Each row has a name. Each question is about the rows just above it.

Columns, left to right: C Z W G A J F
z_592: [145 101 115 182  94 128 110]
z_28: [145 100 115 182  94 128 110]
z_35: [145 101 115 183  94 128 110]
The rest of the row after [145 101 115 182  94]: => [128 110]
After [115 183  94], its row goes on with => [128 110]
Where do [145 101 115 183  94 128 110] appear? => z_35
[145 100 115 182  94 128 110] is in which row? => z_28
After [183  94 128], its row goes on with => [110]

Columns, left to right: K X Q D B S L
z_117: [109 122 154 171 187 189 175]
z_14: [101 101  94  85  81  92 113]
z_224: [105 121 143 141 137 131 130]
z_234: [151 149 138 122 116 112 120]
z_204: [146 121 144 123 114 100 101]
z_320: [137 135 126 112 108 112 125]
z_729: [119 121 138 142 152 153 146]
z_949: [100 104 118 122 128 131 133]
z_955: [111 113 123 122 125 130 136]
z_737: [144 104 118 122 128 131 133]
After [171 187], its row goes on with => [189 175]
Which column holds this, read top down? [101 121 149 121 135] => X
Go on from [121 143] to the end of its row. => [141 137 131 130]
Go on from [151 149] to the end of its row. => [138 122 116 112 120]
Which column holds this, read top down? [189  92 131 112 100 112 153 131 130] => S

Columns, left to right: T H V N P M
z_665: [142 152 111 122  94 136]
z_528: [134 136 121 130 117 133]
z_315: [128 129 129 129 128 128]
z_748: [127 126 130 129 130 129]
z_998: [131 131 125 121  77 130]
z_216: [139 171 107 122  79 136]
z_845: [128 126 130 129 129 129]
z_755: [149 129 128 121  76 140]
z_643: [107 174 147 189  87 103]
z_290: [134 136 121 129 116 132]
z_387: [129 131 130 129 125 127]
Go on from [128 121] to the end of its row. => [ 76 140]
Whose row is [131 131 125 121  77 130]? => z_998
The rest of the row after [121  76]: => [140]
Which column holds this, read top down? [136 129 126 131 171 126 129] => H
[128 127 131 139 128 149 107] is in which column, read top down? => T
After [127 126 130 129], its row goes on with => [130 129]

Columns, left to right: fita mun naber Rifi Ket Riz zedo fopu
z_738: [126  98 143 117 124 172 139 130]
z_72: [145 138 125 112 153 108 134  85]
z_785: [143  98 144 117 124 124 163 155]
z_706: [143  99  72 108 147 149 126 130]
z_16: [126  98 143 117 124 172 139 184]
Which column holds [ 72 143] top down? => naber
Go on from [144 117] to the end of its row. => [124 124 163 155]
Which column holds this, read top down? [126 145 143 143] => fita
The rest of the row after [143  98]: => [144 117 124 124 163 155]
Go on from [ 98 144 117 124 124] to the end of its row. => [163 155]
Which column holds this, read top down? [134 163] => zedo

Columns, left to right: Tib vibib zunip rogo Runo fak sama Big bes
z_292: [161 167 164 150  97  71  80 120 163]
z_580: [112 148 164 140 106  93 118 153 161]
z_461: [160 167 164 150 131 111  95  89  94]
z_328: [ 94 107 156 140 106  92 118 164 119]
z_140: [ 90 105 133 158 165 148 119  96  92]
z_498: [160 167 164 150 131 111  95  96  91]
[ 71  93 111] is in which column, read top down? => fak
After [140 106  93 118], its row goes on with => [153 161]
Go on from [107 156] to the end of its row. => [140 106  92 118 164 119]
Which column holds this, read top down? [164 164 156 133] => zunip
The rest of the row after [ 80 120]: => [163]

Columns, left to right: E U R Y
z_784: [113 132 136 133]
z_205: [113 132 141  77]
z_666: [113 131 140  77]
Whose row is [113 132 136 133]? => z_784
The rest of the row after [132 141]: => [77]
Whose row is [113 132 141  77]? => z_205
Where do [113 131 140  77] appear? => z_666
Go on from [113 132 141] to the end of its row. => [77]

Columns, left to right: kome labi nogud Zefop
z_59: [ 88 143 161  98]
z_667: [ 88 111  78 175]
z_817: [110 149 105 154]
z_556: [125 162 160 123]
z_468: [189 112  78 175]
z_756: [160 125 103 172]
Which column holds this, read top down? [149 162 112 125] => labi
Which column holds this, read top down? [ 88 110 125] => kome
[ 88 110 125 189] is in which column, read top down? => kome
Which column holds [ 98 175 154] top down? => Zefop
The rest of the row after [ 88 111]: => [ 78 175]
Which column holds [105 160  78 103] top down? => nogud

Columns, left to right: Nev zulo kerar pufol
z_465: [154 138 104  90]
z_469: [177 147  84  79]
z_342: [121 126 134 127]
z_122: [149 136 108  72]
z_519: [153 138 104 140]
z_208: [145 135 116 117]
z_262: [137 132  82  71]
z_613: [137 132 120 120]
z_701: [181 148  80  74]
z_486: [140 132 116 109]
z_744: [149 136 108  97]
z_774: [154 138 116  90]
Which column holds [ 71 120  74] top down? => pufol
Which column holds [ 71 120  74 109] top down? => pufol
After [140 132 116], its row goes on with => [109]
After [154 138 104], its row goes on with => [90]

